bub-rapo: [ -0.7   7.1 -17.3   9.7   7.1   5.4  -0.7 -26.6 -17.1  11.7   1.7  -5.5
  36.6   7.2  11.8  15.0  -2.9 -20.3 -20.5  -9.9 -13.2  -1.4  -3.5 -13.2
 -30.3  -4.3  11.3  32.7   5.6 -31.5   7.1 -13.2 -13.5   3.8  12.0  15.6]
pifom-gisa: [ -0.9   5.5  16.0 -16.2 -20.6   5.7  -2.8  -8.2  -2.7  -9.5 -14.7 -26.5
  -2.4 -36.1   5.0  -0.9  24.5  44.3   9.0  39.5 -16.4   7.1  13.7 -18.9
  -9.9   8.6 -64.2  12.8 -32.4  45.4 -16.5  22.6   0.8   1.5   1.6  34.7]
kul-sis: [ 48.6  -3.5 -47.4 -27.2 -24.1 -35.7  25.7  43.7 -29.0 -33.0  48.2 -27.9
  32.1   1.1  26.5  -8.3  -5.3  26.7   1.8 -14.8  23.7 -39.4  37.5 -48.0
 -36.4 -16.2  44.7  14.2   2.0  -3.9   6.9  20.7  10.8  -4.1 -32.9  -1.6]
bidi-duzi: [-14.4  14.8 -31.3 -21.7 -38.7  -8.8 -21.5  38.5  15.0 -12.2  10.4   6.4
  22.7  -4.4 -10.1  26.3 -45.8  35.7  -2.4   6.5   9.3  -8.2  -4.7   5.4
  20.6   0.8  -2.9  -7.6  12.6  -6.8  28.2   7.4 -16.2  -1.7  -7.7  14.5]
dasa-zipus: [ -8.8  20.5  -7.9   5.1 -12.4   5.9  -2.2  11.7  -1.7   4.1  11.4   8.4
   4.7   1.0 -19.2   3.3  -1.7  22.9  -4.4  16.1  16.5   8.0 -10.7   3.2
   3.2   6.0   2.5 -10.6   8.2   3.0   6.1   5.7 -21.1   5.9   9.5   3.7]
gifa-bubov: [  2.4  10.8 -14.1  -6.6  -2.7  -1.9  10.3 -31.6  -3.8  22.8   3.3  10.1
 -10.9  14.1  -3.4 -19.6   3.5 -13.4   7.6  14.4  -1.5  -7.8 -25.9 -17.6
  -2.6  -9.8  24.9   3.1 -10.9  -3.7   6.1   4.9  -0.6 -35.7   8.8   4.6]
dasa-zipus: [ 10.8  -4.3   9.4 -10.1  22.9   2.1 -29.6  20.2 -31.0  10.4  21.6 -10.9
 -44.3  -6.5 -20.4 -63.6 -22.2  -7.7  -2.9 -37.0  -2.8  -6.6  -3.8 -14.4
 -27.0   1.0  15.6   4.6  18.9  -9.7 -21.5  -2.8  15.9  -9.7   2.5   5.2]
[  5.1 -23.4   0.9  -8.6   3.1   0.5  10.8  -5.5  18.6 -20.4  16.2 -11.6
 -20.1  -9.9  17.6  -9.7 -10.9  -4.4 -12.0 -15.6 -12.3  -3.5   7.3  -3.1
   1.8 -16.4 -12.7 -12.6  -3.4   5.4   6.1 -17.2  11.3  -0.6 -10.5 -26.3] : dasa-zipus
meso-narab: [ -9.9  -9.3 -13.8  10.1 -10.9   5.3   3.7  -1.4  -7.1  14.5  -9.6  19.8
  -3.8  -3.5  13.2  -9.9  -3.4   1.5   1.3 -12.3  27.7  26.2  20.3 -12.9
 -11.8  -5.7   6.0   0.3   6.6   0.7  -5.7  -5.0  24.8  -2.3   4.2  23.3]
[ -5.9   7.6  -8.3   0.5 -14.9  16.5   0.9  11.4  17.6 -32.2   6.9   0.6
  15.1   7.9  11.4   7.1 -24.1   9.0   5.2  -3.5   9.3  -4.9  -6.7  -2.5
  -7.9  -4.4 -25.4 -12.9  -4.5  10.0  -7.0   1.5  -4.0  10.9  -7.2   2.0] : gifa-bubov
birat-dipu: [  9.0  -7.5  -0.1  -6.2   8.7   9.5  -4.0  -3.0 -15.9  -9.4  12.5  15.4
  10.0   7.3 -13.9  -0.8  20.2   1.2 -16.0  -7.6  16.8  -0.7   3.6  -3.5
  -2.8  34.5 -10.6  16.3  13.0  -8.3 -19.1   0.3  -6.2 -11.3   7.2 -13.2]
dasin-mutem: [ -0.9  19.6  -2.5 -37.2  11.5   0.5 -23.1  52.7  29.9  21.6 -20.8  17.2
   3.5   4.3   5.2  28.0  17.6 -27.3 -12.7 -26.6  -5.4  14.5 -37.4 -26.8
  10.7  -8.1   6.0  13.0 -34.5   7.5 -40.3  11.3  13.2   4.3   7.5 -31.6]
dasuk-giz: [  2.4  -9.7  18.4   0.6  -5.9   6.4   4.8   6.2 -10.6 -33.0 -12.5 -22.8
   5.3   1.2   7.2  -4.7 -24.4 -24.4  10.0 -14.5  -7.6  -0.4  18.9   5.6
  -3.1   0.5  11.3 -11.3   0.3   1.9 -17.8 -13.2  -4.0  10.3  -5.0 -19.6]
[ -2.8 -22.7  -4.8  -8.9   0.0  -1.0 -35.9  19.1 -23.1  19.4 -26.5  -5.8
 -37.0   0.1 -40.9 -47.0   0.2 -16.6 -10.9   7.7   7.7 -21.1  -3.2 -46.1
  -5.3  16.3  -5.1  34.2  16.1   0.5 -11.5  37.3  -2.8  -6.7 -21.5  29.1] : dasa-zipus
bub-rapo: [ 11.2  -7.9   7.0  -2.4   9.6   5.8   2.2  23.1  13.5 -13.5   3.7  13.4
 -29.5  -3.6  -9.2 -21.6   2.0   4.8  15.1   7.1  12.3  -6.3   7.7   7.5
  14.3 -10.4  -2.6 -12.6   1.9  21.4   7.1   1.2  -2.5   2.8 -13.5   3.3]
[  1.0   9.2   8.7  -1.4  10.9   2.3   2.7   9.7  15.8  12.3  -5.0   3.6
  12.3  14.9   2.5  14.8   7.3  -5.5  -6.5  -9.6   1.8   5.4 -17.1 -11.3
  -1.0   8.6   3.8  -4.1  -7.0   7.5 -11.0  -0.6   5.5  -1.3   5.9 -13.4] : dasin-mutem
[ 12.9  10.5  12.7 -10.7 -17.7  13.4  22.3  -0.4 -13.7 -12.1   0.7  15.3
  11.2 -18.0  -4.3  12.3 -11.9  -6.0  -0.1  -9.8  -7.4 -25.0  -3.4  -4.7
  -9.8 -10.3 -18.8  -0.8 -31.5 -17.0  -8.7  18.2  10.4  -5.3  -9.4  -2.5] : birat-dipu
[ -0.3  -5.6   0.3   2.0  10.5 -10.8  -4.4 -14.4  -2.9  26.6 -12.8  -9.0
 -24.3   2.0  -9.5   6.2  18.5   3.1  -4.7 -11.1 -15.1  -0.9  -6.4   4.5
   5.3  -1.4   6.6   2.5   3.3 -14.6   9.1  -2.4   5.3 -13.6  -0.5  -3.5] : gifa-bubov
[ -9.6   2.5  15.6 -10.2   5.2 -35.5   3.7   5.6  -6.6   8.6  14.8 -19.9
   6.5 -19.8  -9.2  -4.3   3.5   0.1  24.5   8.2 -21.5  -4.8 -19.8 -17.1
   4.0   5.5   2.0  23.1  -8.1  27.5 -33.1   1.9  20.3 -15.1  -4.0   4.2] : pifom-gisa
pifom-gisa: [-25.1  11.7 -25.1  34.5  62.5 -10.3   9.8  27.6  17.6  46.9  10.4   4.9
   7.3  43.4 -21.2  14.5 -21.1   8.0  -7.7  -5.8 -18.7  -4.2 -23.6  69.3
  31.6 -30.4  14.8 -14.0  66.1 -34.5  -4.5 -22.3  11.8  12.2 -26.9 -11.4]
[ -1.4 -11.5 -14.3  14.7   2.3   5.2 -10.2   2.7   1.9  14.4   3.0   3.4
  -2.4  10.0   1.2   0.9  -9.1  -4.6  12.7 -13.1  16.3   7.4  27.3 -12.8
 -11.4   5.8   8.1  16.5   4.8  12.1   6.8 -10.9  15.0  -4.9  -6.3  14.7] : meso-narab
meso-narab: [  2.5   2.9  32.0 -38.9  21.7 -10.7  -1.5 -20.6 -13.7 -18.3  -3.7  14.5
   1.3 -30.5 -16.8 -12.1  22.4  -9.2 -29.7   1.1 -12.3 -19.9 -38.3  31.2
  26.6  28.2  -3.3 -26.7   8.3 -16.1  -5.2  29.5 -23.2  10.7   4.8  -9.0]
[ -0.1 -48.3  -6.6 -16.8  -7.7 -10.5 -22.1  -9.6   7.1  17.4 -31.6  22.8
  -4.0  13.9 -12.0 -13.0 -10.8   6.2 -14.0  14.0  -7.0 -14.3  -1.0 -13.3
   9.6  12.8  -4.9  -4.7 -17.0   7.2 -13.6  29.7  -1.2   5.9 -23.8  35.1] : dasa-zipus
[ -5.5  17.7   9.1 -52.9  21.2   0.2 -33.5  82.4  58.8  54.4 -13.2  19.0
  14.3   2.0   1.8  66.4  39.6 -58.9 -19.8 -53.6 -21.8  20.3 -65.0 -31.5
   9.5  -6.8  20.0  36.1 -68.2  16.6 -63.7   4.1  27.0  29.6  22.1 -51.8] : dasin-mutem
[-12.8  -1.5  -6.8  21.3  42.5   6.9   8.8   8.8   7.3  32.8  15.2  -4.4
  -0.3  -2.4  -1.7   9.7  -6.8  12.3   1.6   3.5 -17.7   2.2 -31.7  21.4
  14.7 -14.9  -2.8   6.3  31.7  -8.9  -7.1  -4.8  12.4   3.5  -5.4  -8.3] : pifom-gisa
bidi-duzi: [-33.1  -2.1 -25.4  25.1  -6.0  12.1 -43.6  31.0  -5.9  -8.9   6.9   4.0
   4.6 -30.8 -64.7  39.2 -26.4  84.1   1.4  25.9   3.8 -44.8  -3.0  -9.2
  53.9  -2.1  28.3 -14.3  -3.5 -42.3  30.0 -12.7 -11.9  -1.9  35.9  45.1]
[ 21.2  -3.4  15.2 -19.1   4.5  -4.0  29.0 -39.9  15.8 -17.9  27.3  13.7
  16.4  24.7  44.3  13.4 -12.6  -1.3  12.3  -6.9 -32.3  19.8  -8.3  50.5
  -0.5 -33.3  16.2 -49.0 -38.8   3.7   8.3 -27.4  14.0 -13.3   7.4 -22.5] : dasa-zipus
gifa-bubov: [  6.9  10.4   4.5   9.1 -15.5   6.6  -2.9   8.8   5.2   6.0   5.7  14.4
  -2.1  -7.9  -0.3  -8.5  -0.4 -20.2   4.5  -7.6   4.6   1.7  -6.5 -11.2
 -10.2  -3.9  -8.8 -31.9   0.3 -18.5   0.0  -9.8  15.2  -3.9  -2.0  -6.9]
[ -6.4   2.9  27.0  12.2 -23.9  -3.5  42.9 -10.8  22.4  -2.5   1.6  22.6
 -11.3  -2.3 -19.1  22.7   7.6   2.9  13.1  24.0  -8.9 -20.0  -9.1 -25.9
 -23.1  -8.3 -14.4 -26.1 -23.5 -30.8  20.0  18.5 -17.4 -25.3  16.8  18.7] : dasuk-giz
[  2.5 -10.1   1.5   6.2  17.7   2.5   3.2   1.9  -1.1  12.6   2.7  25.3
  -6.5   8.8   2.4 -10.6 -15.1 -18.7  -4.7 -17.8  -5.6 -19.9  -7.1  -1.5
   0.4 -10.4  36.6 -13.4  24.7 -13.6  11.8  -9.7 -12.8  -9.5   1.2 -16.4] : pifom-gisa
[ 11.9  -8.4 -30.2  27.6  -5.8  -1.2   2.9  12.7  -0.5  10.4  -0.1  -5.1
 -11.7  26.2  12.9  14.2   2.7  12.9  14.0   8.5  -9.2   7.1  28.4 -21.6
 -10.0  -5.1 -18.9  17.0 -12.8   3.0   5.7  -9.5  -1.8   2.8   7.5  -9.7] : meso-narab
[ -5.5 -12.6  -3.7  -0.1  -1.7  -0.1  12.9 -18.9  18.7   8.7 -10.6   6.5
   7.5   3.3  15.9   7.8   6.9  -6.6   8.4   8.1  -5.2   6.9  -4.1   5.0
   6.6 -10.3   1.4  -4.4 -22.0 -14.4  17.6  -9.2  -3.5   4.9  -7.3   3.6] : dasa-zipus
[-25.4  16.8  -5.5 -27.6  19.6  20.5  19.7 -32.3  16.9   3.9 -15.0 -32.2
   0.3  -7.5  -2.0  -1.2  40.7 -18.6  -7.1  19.9  11.2   3.6  -7.0  -3.8
  29.4  13.8  28.7   8.4  -9.3   9.6  18.1   7.5   6.2  -0.5 -15.8  -6.6] : kul-sis
[-12.9   7.0 -12.3  16.0  28.7  25.0   6.1  -0.5  10.7  21.6  -0.3 -10.7
  -7.3 -22.6  20.6   0.3  18.0  13.9 -24.3  14.5  -4.8  -6.7  -3.3  46.2
   1.5 -17.2 -32.2   3.8  15.4 -13.6  18.4  -2.1  10.1   3.3 -10.8  18.2] : pifom-gisa
[ -0.8 -29.8   6.5   6.9  -3.0  21.8  -5.0  19.5  11.6 -21.8   2.6  -1.0
  13.8 -20.3  10.6   3.6 -27.1  19.3  -2.5   7.1   6.9   7.2  14.6  12.5
   2.1  17.9 -35.2 -16.5   1.6   8.1 -11.6  10.3  -4.6  40.6  -3.8   5.1] : gifa-bubov
birat-dipu: [ -1.9   5.0   9.2   2.2   0.7   6.7  -8.8  -0.3  35.5  16.2   0.2 -19.7
 -23.9 -15.6 -12.4   3.9   7.7   1.3  -5.9   0.8   0.9  -5.2   1.1   8.7
 -13.8 -19.0  10.7 -12.4   2.4   5.3  -7.6   3.0 -14.8 -15.6  13.0  11.0]
[ 15.5  -3.1  -2.5  19.3 -13.9  26.8 -16.2  13.6  -0.8 -22.3 -13.4  40.7
  -4.6  54.4  -4.4  -1.1   2.0 -22.5 -14.6 -28.0  28.4   7.1  34.7  16.6
   4.3 -24.5  31.7 -26.0  10.5 -42.1  16.8  -8.0 -22.0   3.7   7.5 -16.7] : pifom-gisa
[ -2.1  21.3  18.6 -15.5 -11.7  32.1  32.0  63.8   0.9 -33.9  14.6 -17.7
 -61.6 -32.5 -15.5 -58.0  11.4  32.0   2.8  42.9  62.1   1.6  16.8  26.2
  30.9 -11.7  -2.0 -47.5   3.9  54.0 -18.4 -15.4  -7.1  -9.6   3.6  -9.2] : bub-rapo
